In the rows, zero is written as 128.
Rows near named flat spaces through zero
z782_z279: [130 122 107 118 133 148 131 131 124 102 127 139 155 110 128 113 100 125
 109 148 112 138]
z782_z279: [125  95  83 149 115 117  61 144 162 127 171 132 111 141 194 164 137  99
 110 126 140 119]
z782_z279: [136 170 158 114  94 151 150 159  92 178 124  76 107 165  72 153 151 134
 139 130  95 143]
z782_z279: [144 133 100 143 112 170 135 108 164 126 113 136 137  80 143  89 119  80
  84 126 128  87]
z932_z545: [165 117 138 120 128 113 103 133 135 142 154 115 106 155  87 109 120 124
 126 118 103 143]
z782_z279: [107  71 152  80 205  80 110  99 168  64 126 194 224  83 102  88  77 196
 137 142 178 175]
z198_z816: [139 161 158 138  88 125 108 130 169 146 137 123  98 135  97 130 154 153
 103 125 155 139]
z782_z279: [135 141 147 136 121 138 146 104 156 159 104 122 123 103 116 104 149 105
 123 103 148  90]
z932_z545: [ 18 167 134 140  88 179 139 184 130 154  93 101 165  85 176 252 210 159
 123 166 176 118]
z791_z292: [117 105 143  93 124 105  58 138 197 135 164 142 180 131 117 150 122 167
 109 135 187 170]
z791_z292: [119 152 133 126 115 124 144 104 135 130 114 144 139 133 159 128 122 136
 132 119 175 121]
z791_z292: [114 117 126 126 121 128  97 147 148 140 143 120 135 128 134 158 145 131
 122 133 138 134]
z198_z816: [149  96  66 115 111 167  72 181 120 130 179  98 139 145 134 151 101  82
  92 158  60 149]
z782_z279: [138 141  97 154 111 142 133 128 114  98 132 139  98 129 157 121 116 116
 108 142 107 124]
z791_z292: [135 129 133 109 103 171 102 164 157 173 139  87 149 112  75 140 146 108
  95 138 103 132]
z932_z545: [193 129 124 139 128  96 132  84 122 135 143 137  75 174 133  68  98  94
 139  88 119 111]
z782_z279: [149 165 113 158 107 173 181  98 124 121  89 133 104  89 134  77 124  87
 100 123 111  80]
z791_z292: [138 121 127 119 158 111 154 109  96  93 120 150 135 134 123  97  93 142
 146 131 114 142]
z791_z292: [132 180 147  94 110 137 182  75 131 132  92 156 180 134 142  92  85 144
 129 117 199 129]
z932_z545: [132 118 127 153 154 115 141 130 103  73 124 148  94 111 107 105 123 152
 129 147  84 141]
z932_z545: [ 68 162 164 112 119 132 157 112 152 139  87 145 185  98 152 162 152 173
 138 130 219 124]
z791_z292: [116 167 108 131  85 206 165 155 103 173 100  81 137 109 131 153 150  78
 108 139  95  93]
z198_z816: [120 121 138 113 126 129 109 139 148 147 135 119 149 126 115 143 137 134
 125 128 142 136]
z932_z545: [134 131 141 119 125 119 124 119 141 141 130 129 133 136 120 122 127 132
 130 118 146 130]
z782_z279: [120 113 136 129 142  97 111 125 135 118 139 141 125 139 138 138 131 149
 143 123 147 139]
z198_z816: [103 111 137 108 141 131  98 159 149  92 140 141 170  98  88 143 123 182
 106 169 125 178]
z198_z816: [106 130 124 148 127 121 127 144 111 113 129 128 105 131 148 159 148 143
 137 139 122 131]
z198_z816: [114 139 125 151 108 120  97 169 118  83 155 134  87 141 118 166 142 182
 109 169 105 177]
z932_z545: [ 73 131 123 138 117 152 120 154 147 133 115 122 152  90 157 183 169 137
 117 147 154 117]
z791_z292: [ 89 111 138  73 137 116  94 149 142 139 146 130 211 144 136 179 114 169
 141 143 179 175]
z791_z292: [156  92  96 158 162  76  95  88 156  20 155 211 104 114 164  66  72 158
 104 141 138 152]
z198_z816: [ 70 137 170 133 100 141  89 159 205 179 120 105 148  83 109 195 213 156
 108 130 189 117]
z932_z545: [124 140 144 144 112 118 120 130 141 144 130 121  98 136 127 144 157 137
 130 119 142 122]
z932_z545: [ 76 139 143 116 137 146 148 152 114 105 103 132 171  93 114 162 141 176
 129 164 135 152]
z198_z816: [114 156 166 139 101 133 115 131 183 127 120 136 121  94  88 130 163 173
  95 139 164 140]
z198_z816: [142 139 141 130 138 109 163  91 111 139 109 136 116 145 141 101 120 117
 157  98 145 106]
[147 147 148 164 108 119 129  84 190 139 112 147  87  99 132  87 155 115
 105  96 174  83]
z782_z279
[ 98 124 160 148 153 103 132 120 152  82 109 162 123  81 108 122 152 186
 126 142 152 138]
z932_z545
[ 58 108 157 121 162  98 122 154 121 110 118 137 159 111 132 191 164 193
 162 147 158 155]
z198_z816
[112 115 133 106 166 137 170 117 100 132  96 127 174 104 122 115 116 117
 155 123 121 113]
z782_z279
[ 74 145 104 122 107 177 142 164 106 143 110 106 168 110 172 195 149 117
 124 154 134 119]
z932_z545
[169 183 141 127  73 165 141  84 195 149 110 141 133 102 105  64 113 110
  69 114 175 105]
z791_z292
[127 103 146  82 167 105 136 111 122 142 124 133 185 139 114 115 100 135
 162 112 149 140]
z198_z816
[138 138 119 141 119 143 130 129 135  99 127 140 117 108 115 107 118 135
  99 146 111 135]
z198_z816
[135  89 129 119 167 116 120 156  92 117 142 111 122 134  84 128 124 131
 149 138  62 149]
z791_z292
[125 147 141 149 132 134 171  92 137 121  88 146 120  91 135  94 138 120
 127 113 149  90]
z198_z816
[ 88 132 112 169 127 170 147 135 149 102  92 138 128  44 148 135 166 117
  96 150 124  88]
z198_z816
[143 158 116 151  95 164 151 126 122 150 113 108  96 122 134 118 142  88
 110 121 108  93]
z782_z279
[ 95  91 106 132 148 123 127 150  89 194 129  81 126 157 195 198 170  63
 187  93 119  76]
z782_z279
[138 127 152 100 135 138 138 142 115 160 124  98 146 135  71 123 129 127
 139 125 102 138]
z791_z292
[119 110 144 127 133  98  97 130 154 156 143 121 123 143 136 153 154 132
 145 107 158 124]
z782_z279
[ 88 118 159 110 135 105  94 161 143 126 143 126 151 132 104 181 153 190
 138 148 153 173]
z198_z816
[118 119  91 134 147 153 167 125  81 111 106 129 142 112 168 124 110  90
 140 134  96 101]
z782_z279

Rows near named flat spaces through zero
z67z996: [143 169  74 144 124 118 109  99 145 127  65 135 102 100 141 127 157 134
 160 182 128 121]
z986z757: [107 152 108 111 124 126 103 130 166 144  89 119 186 184 176 124  92  89
  12 134 114 150]
z885z73: [112 113 118 136 115  83 142 119 165 127 117 119  97 148 137 125 135 121
 135 144 115 152]
z986z757: [135 137  87 129 133 121  94 122 127 120 132 122 154 159 171 114 133 135
 134 176 129 135]
z885z73: [151  98 142  98 132 123 114 171 120 109 201 109 160 142 139 142 124 134
 155 111 122 151]
z67z996: [119 122 131 127 124 115 137 126 139 131 124 127 122 136 127 128 121 121
 116 119 126 133]
z712z519: [137 137  88 180 120 114 122  84 118 119  89 116  93 102 117 118 164 124
 160 155 138 103]
z986z757: [138 131  80 148 104  58  95  99 160 126 137 112 135 193 177 123 129  83
 118 146 112 164]
z67z996: [153 131 172  95 147 206 116 177  78 117 202 144 164  96  99 134 129 173
 162 130 130 121]
z276z949: [120 108 130 106 127 134 128 162 144 111 153 103 147 129 114 131 122 143
  98 136 118 144]
z986z757: [126 105 118 151 115 128 120 138 140 104 139  78 141 127 112 128 146 117
  94 141 114 139]
z712z519: [129 115 154  78 136 187 112 208 141 104 188 106 179 126 122 132 132 176
 110 181  99 169]
z986z757: [141 169 162 132  96 153 116 128 137 140 169 150 135 131  77 140 115  95
  73 112  93 159]
z255z65: [153 130 118 135 125 138  93 148 138 116 121  89 173 139 172 139 150  99
 116 146 110 151]
z67z996: [129 156 112  93 158 171  84 144 107 142 122 146 211 177 207 113  99 137
  89 159 139 125]
z885z73: [135 127 174 127 110 126 157 142 150 131 156 151  67 101  91 142 158 144
 203 142  98 165]
z255z65: [177 149  88 123 113  99  69 117 107 118 203 129 171 166 145 135 112  97
 132 113 127 142]
z276z949: [127 123 130 135 127 148 125 146 145 118  97  94 142 111 133 135 148 121
 104 145 115 136]
z67z996: [117 159 157  87 109  75 177 111 173 167 112 200  53 112  84 152  87 117
 142  66 120 144]
z276z949: [111 103 111  75 136 137 111 173 129 105 192 100 196 156 109 123  76 152
  33 114 135 129]
z276z949: [163 140  92 112 122 120  84 137 118 112 153  99 187 128 125 148 103  92
  71  82 135 119]
z255z65: [ 99 165 101  89 147 128 124 121 155 157  64 171 138 159 185 112  98 150
 102 172 135 129]
z885z73: [152 107 158 101 121 117 132 168 139 116 184 120 124 119 119 152 137 131
 177 110 109 162]
z276z949: [113 109 132 131 136 147 133 148 140 119  96  92 148 121 140 128 137 128
  93 137 125 127]
z986z757: [124 156  91 126 116 131 103 127 159 121 110 119 141 137 130 121 132 132
  84 185 109 148]
z885z73: [148  69  86 147 122  53 113 129 136  95 145  56 140 149 163 140 144  92
 149  96 136 133]
z712z519: [122 121 121 140 136 111 136 102 108 138 102 128 132 132 135 126 107 104
 106  75 155  92]
z255z65: [108 141 164 107 131 172 150 154 148 138 104 142 123 105 107 131 127 150
 103 146 112 139]
z276z949: [185 124 122 145 110  61 127 107 124 125 142 128  82  99 127 164 153  83
 232  64 131 131]
z712z519: [167 144 103 124  90  63 103 121 161 117 199 143  90 147 118 142 145 118
 200 156  94 187]
z255z65: [104 100 107 155 116  95 136  95 109 115 186 126 104 156  83 100 114 144
 114 131 141 113]
z885z73: [128 149 153 112 143 176 119 133  90 142 166 171 150 140 128 114 111 155
 136 140 135 120]
z986z757: [139  97 149 129 142 143 140 149 104 113 152 116 117 103 125 131 154 155
 197 130 135 120]
z67z996: [155 195 136 152  87 118 113  84 134 152 147 175 101 125  78 141 119  77
 110 103 103 147]
z67z996: [153 104 145 168 103 117 133 120 106 106 183  97 106  97  61 143 150 102
 145  82 122 123]
z712z519: [153 132 134 101 119 135 137 169 163 110 109 104 110  56  88 166 149 135
 146 119 110 143]
z67z996: [116 114 127 105 146 141 140 153 136 121 111 123 125 112 138 125 134 167
 148 155 134 125]
z712z519: [165 147  99 124 106 106  82 111  92 114 248 147 151 159  88 124 100 121
 126 111 129 133]
z712z519: [122 113 106 128 139 128 123 130 120 116 121 109 140 126 135 120 129 142
 121 138 142 111]
z712z519: [109 138 142  86 142 168 145 162 144 130 106 141 129  95 105 130 117 172
 106 149 126 126]
z276z949: [145  98 109  92 125 109 130 178 161  92 136  75 130  80  98 158 138 144
 132 117 121 140]
z276z949: [ 60 106 170 127 161 158 197 121 126 155  53 160  82 116 133 101 124 178
 137 142 152  94]
z255z65: [ 96 114 104 138 134 117 131 105 116 126 138 131 130 162 127  98 108 148
  97 146 146 109]
z712z519: [104 145 114 134 126  85 128  71 113 160 151 191 112 202 154  96  86 122
 127 124 145 121]
z255z65: [ 40  68 103 154 165 135 173 106 115 121  68 106 109 147 141  69 126 196
  96 185 171  73]
z885z73: [161 149 139 144 105 102 143 122 168 136  45 105  95  63 111 179 151  57
 128  59 111 133]
z67z996: [184 133 125 140 138 164  93 133  59 108 183 121 158  92 113 139 146 131
 185 106 148  96]
z276z949: [118 133 149 112 128 166 135 156 143 127 110 115 147 106 106 137 123 130
  74 125 116 133]
z712z519: [140  99  98 144 122  53 125 107 140 122 122 103 116 155 169 135 133  91
 160  97 137 132]
z885z73: [ 93 122 102 113 149 130 132 108  94 129 173 172 117 162 122  83 101 201
 150 179 159 101]
z255z65: [142 125 142 138 114 109 141 126 139 127 129 126  95 105 107 145 145 113
 163 107 117 139]
z255z65: [ 97 129 138 144 125 136 131 111 127 143 118 129 151 169 135 110 103 104
  48 117 128 124]
z255z65: [117 132 117 121 130 128 128 133 149 128 107 127 124 133 143 123 134 141
 125 163 120 140]
z986z757: [128 131  69 140 119  61 133  92 157 122  94 134  66 120 134 122 148 144
 191 166 135 127]
z67z996: [160 125 139 116 131 172  96 162  89 107 198 107 186 119 108 138 123 130
 110 110 128 124]
z276z949: [157 165 123 157 112 146  88 111 118 134 129 124 164 144 144 134 136  77
  95 126 112 139]
z885z73: [114 121 115 142 137 127 108 110 106 134 146 131 162 190 176 101 115 123
 107 148 138 125]
z986z757: [118 122 102 156 123 115 130  96 113 121 118 114 121 123 100 117 121 119
  94 110 147  96]
z885z73: [182 139 219 111 118 133 107 159 115 159 211 165 165 186 197 160 127  61
 192  71  90 197]
[125 167  81 112 133 148  91 128 142 127 105 137 159 145 157 112 124 151
  96 202 123 136]
z986z757
[ 83  85 109 113 144 123 142 158 169 112  84  81 143 148 166 113 133 157
  88 178 126 139]
z67z996
[146 148 100 120 127 101 102 110 122 136 139 145 144 156 157 129 110 109
 133 117 136 128]
z255z65
[135 154 194 136 125 194 142 133  95 143 177 182 101 103  79 123 145 159
 179 150 112 136]
z67z996
[131 120  65 181 147 113  94  85 103 122  53  86 164 155 214 107 150  97
 121 149 159  88]
z276z949
[142 165  96 121 117 101  88 116 159 143 104 134 163 181 195 132 116  83
  95 144 110 161]
z255z65
[ 95 133 159 137 139 156 147 114 114 152 113 158 127 152 137 106 114 135
 103 134 134 117]
z276z949
[129 144 129 135 100  92 134 116 173 137 119 137  93 137 120 138 136 103
 129 137  99 166]
z255z65
[148  93 133 140 124  78 124 118 108 125 175 114 136 163 153 137 119  88
 156  65 139 129]
z276z949
[106 113 169  88 145 157 141 164 123 138 158 143 159 154 141 123  98 149
 103 118 128 138]
z67z996
[100 102 115 149 135 137 126 134 141 116 101  90 145 153 161 107 147 138
 100 180 123 134]
z67z996
[156  96 124 126 123  97 121 147 130 107 155  90 135 120 135 150 140 109
 159  94 127 137]
z885z73
[154  83  81 154 138 113 101 128  88  88 137  50 174 110 130 135 136 105
 109  81 161  82]
z712z519
[146 156 103 136 109 121  96 105 109 122 202 157 124 148  97 114 123 142
 144 161 121 139]
z712z519
[124 109 170 153 108 115 164 118 126 129 160 133  76 108  68 135 139 119
 153  93 118 134]
z67z996
[158 170 108 156 116 116 111  84 112 140 113 157 103 113 123 132 141 105
 167 125 131 116]
z67z996
[161  76 105 156 132 108  96 139  96  92 169  56 175 143 161 134 151  99
 145 102 140 120]
z885z73
[145 142 166  84 141 170 155 170 127 128 127 158  95  48  82 153 141 179
 198 126 126 124]
z255z65
[131 140 146 140 127 160 111 126 105 135 156 137 158 153 137 118 125 118
 108 137 121 133]
z67z996
[ 90 116  67 169 111  10 162  47 172 142  57 142  33 159 146 106 131 114
 162 139 144 119]
z885z73
[128 132 134 158 102 105 138  96 126 132 143 129 104 124  75 133 117  90
  92  80 125 122]
z986z757
[ 99 152 106 100 113 103 139 116 160 134 160 177  82 144  84 108 105 179
 127 183 117 150]
z255z65
[144 158 131 111 147 183  97 138  87 133 160 161 167 135 146 116 122 158
 145 161 136 119]
z986z757
[119 110 104  93 162 196  95 193 126  96 124  80 205 127 170 114 142 188
  97 214 128 130]
z67z996
[130 130  71 137 138 109 100 107 118 118 119 121 141 152 168 108 133 143
 144 173 145 115]
z986z757
[122 118 121 119 126 117 143 123 113 116 180 149  89 109  70 118 122 175
 166 137 139 115]
z255z65

Rows near named flat spaces through zero (a row that begins with a name and a colon came from that space)
z675_z197: [109 166 141 125 167  49  70 165 164 121 210 171  76  57 164 102 135  80
 136  86 156 161]
z705_z142: [154 168 110  87 136 145 142 116 102 122 120 143 123 106  79 167 133 133
 110 148 109 112]
z453_z431: [ 88 108 102 112 120  71 111 134 134 121 173 170 119 136 150 136 158 112
 139 121 170 157]
z675_z197: [148 171 117 101 126 117 137  92 126 164 182 172  96  99  87 159 154  92
  98 173 122 139]
z675_z197: [133 129 111 114 127 149 159 126 111 132 111 116 120 143 121 128 109 156
 131 118 138 128]
z453_z431: [119 142 114 113 126 136 153 100 130 138 107 141 169 132  92 132 168 116
 113 158 119 132]
z675_z197: [125 122 102 125 137  92 104  97 135 106 148 127 137 122 132 142 152 119
 146 112 136 117]
z705_z142: [159 103 141 131 109 111  88 144 179 109 115 113 121 144 157 124  83 115
 121 119 108 107]
z998_z49: [ 70 118 119 121 138 137 153 173  52 117 135 151 121 129 134 138 149 171
 152 111 174 157]
z977_z517: [146 179  81  25 150  53 108 178 202  86 125 168  92  97 133 113  77 108
 110  69 152 145]
z675_z197: [160 147 127 107 121  76  64 100 181 109 154 163 142  98 106 166 159  60
 100 166  87 104]
z453_z431: [101 150 102 101 157 138 140 130  70  88  98 136 170 105  89 157 174 156
 144 118 132 119]
z453_z431: [172 105 131 145  90 183 166  89 115 170 120  96 103 174 118 145  89 150
 115 164 110 109]
z977_z517: [133 140 141 128 137  98  90 140 151 118 153 144 117 100 138 129 131 100
 124 124 121 128]
z977_z517: [173 156 123 119 133 145 120 103  81 134 174 131  71  98 101 185 114 138
 125 143 112 101]
z998_z49: [ 71 155 107 134 188  96 147 147 101 127 171 127  99  87 161  74 142 153
 178  44 199 173]
z675_z197: [144 177  90  70 167 116 148 154 125 109 128 124  77  96 126 114  75 160
 140  59 158 134]
z998_z49: [137 178 134 100 187 127  90 187  95  55  96 117 130  57 116 141 111 154
 147  69 112  98]
z675_z197: [157 125  80  75 117  91 116 115 164 101 126 132 111 145 129 149  96 128
 126 107 136 113]
z705_z142: [ 72 125 115 154 157 153 172 120  54 135 132 113 143 126 128 112 169 174
 169 100 170 150]
z998_z49: [114 118 143 135 118 132 123 145 121 129 125 142 139 132 128 133 140 122
 121 147 124 135]
z453_z431: [109 175  58  26 152  98 158 152  96  93 123 178 115 107  89 160 136 153
 126  99 169 148]
z705_z142: [123 136 136 140 134 154 138 118  87 131 125 128 142 117 105 147 154 137
 129 147 117 121]
z705_z142: [101 117 119 133 128 107 142 128 145 145 145 135 122 141 151  96 133 124
 137 112 161 158]
z977_z517: [158 142  78  52 116 135 172 143 137 122  98 130  90 156 115 137  61 164
 114 104 148 130]
z705_z142: [151 130 151 119 111  77  80 149 224 134 147 152 112 121 155 103 101  65
  96 137 111 138]
z453_z431: [150 156 118 123 147 135 114  90  97 112 136 125 139  95  89 170 159 125
 131 142 101  96]
z453_z431: [142 160 143 117 171 151 116 189 100  84  92  99 110  86 134 118  78 170
 146  68 121 108]
z998_z49: [ 92 123 145 133 123 130 151 157 160 147  99 139 161 144 139  77 139 114
 115 134 138 164]
z977_z517: [143 147 138 116 137  94  86 142 174 109 132 141 131 100 132 123 125  92
 115 123 109 122]
z705_z142: [125 115 151 133 129 140 114 177 138 101  81 111 147 134 146 111 100 141
 129 110 116 120]
z453_z431: [160 188 128  77 130 142 173 133 206 163  78 138 141 120  91  78  99  95
  72 146 102 147]
z977_z517: [ 92  69 197 206 100 142 102 157 159 141  98 115 186 161 169  84 150 102
 123 160 106 139]
z675_z197: [153 105 126  97  74 102 114 137 185 146 143 165 102 166 137 145  97  92
  87 171 121 137]
z675_z197: [139 142 156 137 135 161 127 143 123 121  88 115 156 115 109 125 127 129
 115 142  94 112]
z998_z49: [148 145 123 111 156 123  94 147 120  71  99 108 138  98 123 145 111 144
 142  91 108  92]
z453_z431: [148 137 114 112 119 130 137 105 128 140 140 134 113 132 112 146 124 124
 118 143 124 123]
z977_z517: [106 137 160 142 142 151 125 161 115 113  84 127 175 112 117 114 151 128
 123 136 107 128]
z977_z517: [148 164  72  50 141 106 151 136 132 113 133 145  83 119 113 141  88 149
 125  90 157 134]
z998_z49: [ 71  74 133 165 117 104  96 142  69 110 175 151 129 140 160 161 176 139
 162 132 162 139]
z977_z517: [154 166 154 119 146 154 110 143 128 102  80 123 166  90  89 141 135 117
 106 146  74  98]
z998_z49: [167 174 126 104 152 137 130 127 148 122 110 113 116  96 108 119  98 126
 117 110 105 111]
z705_z142: [203 122 168 140 100 145  61 119 149 104 113 116 132 119 109 188 104  98
  96 181  44  62]
z998_z49: [ 84 137  83 111 151 126 207 121 129 159 125 115 117 150 145  59 119 165
 154  69 199 180]
z705_z142: [134 137 172 189 146 124  73 102 110 131 177 125 131  78 127 146 173  93
 137 151  95 107]
[135 134  91  98 130 119 150 104 146 125 113 121 135 142 118 122 121 136
 130 112 139 127]
z977_z517
[ 80  84 159 173  92 151 159 129 125 176 122 142 166 174 139 102 169 115
 116 181 137 164]
z705_z142
[185 182 147 113 134 200 179 110 157 158  50  93 156 120  72 101  96 127
  84 157  68 107]
z453_z431
[130 140 103 133 153 103 135  95 149 136 155 106 108 118 146  96 121 130
 153  82 154 135]
z998_z49
[138 143 124 112 140 129 127 146 121 115 125 125 110 114 127 131 106 141
 130 108 130 123]
z453_z431
[ 80  98 178 146  97 140 122 189 136 134  89 164 183 151 133 113 161 104
  99 181 115 156]
z998_z49
[132  98 175 172 113  98  45 135 167 102 135 134 165 118 149 141 156  76
 121 158  84 103]
z998_z49
[150 129 112 118 137 113  92  99 145  82  98 111 173 119 110 154 146 118
 133 124  95  86]
z675_z197
[106  76 119 140  82 131 162 112 149 166 127 132 136 196 149 109 128 128
 121 154 153 155]
z705_z142
[ 84 113 174 154 104 134 130 167 128 161 135 171 148 136 134 112 164  97
 102 181 128 168]
z998_z49
[135 163 151  92 140 184 149 201  86 103  57 133 141 107  92 141 100 162
 104 134 101 119]
z977_z517
[174 161 115  89 139 148 143 128 165 109  63  99 145 124 103 115  84 137
 110 110  96 101]
z998_z49
[121  99 177 179  79 127 113  97 162 189 166 163 148 150 126 131 179  59
  88 225  98 146]
z705_z142
[128 148 117 115 181 127 110 174 103  64  95  89 121  91 146 114  89 178
 169  38 140 106]
z705_z142
[112 116 185 174 122 144 107 158 134 139 119 131 153 121 139 109 145 106
 116 157 103 134]
z675_z197
[127 124 183 171 128 105  61 161 119 132 199 155  84  86 157 146 134  93
 127 145 117 130]
z977_z517
[177 134 144 122 111 168 128 122 135 126  85 108 139 136 101 149 100 130
 102 159  78  93]
z977_z517
[133 154 146 118 133  89 109 145 212 144 137 148 125 107 142  79 118  73
 101 125 122 152]
z453_z431
[125  97 128 134 138  76  57 154 180  60 103 107 160 127 173 115 115 117
 152  77 121 103]
z675_z197
[161 112  76  75  89  98 132  90 162 129 142 148 107 169 117 167 108 117
 109 147 135 119]
z675_z197
[104 115 163 156 127 139 118 162 115 129 121 133 142 125 141 117 139 126
 128 137 124 138]
z977_z517
[122 119 102 100 122  80 123 129 201 119 116 133 140 148 151  92 114 107
 125 101 147 144]
z977_z517
[164 126 102 124 119 124 139  73 159 143 136 103 114 147 126 126 108 125
 129 123 124 112]
z998_z49
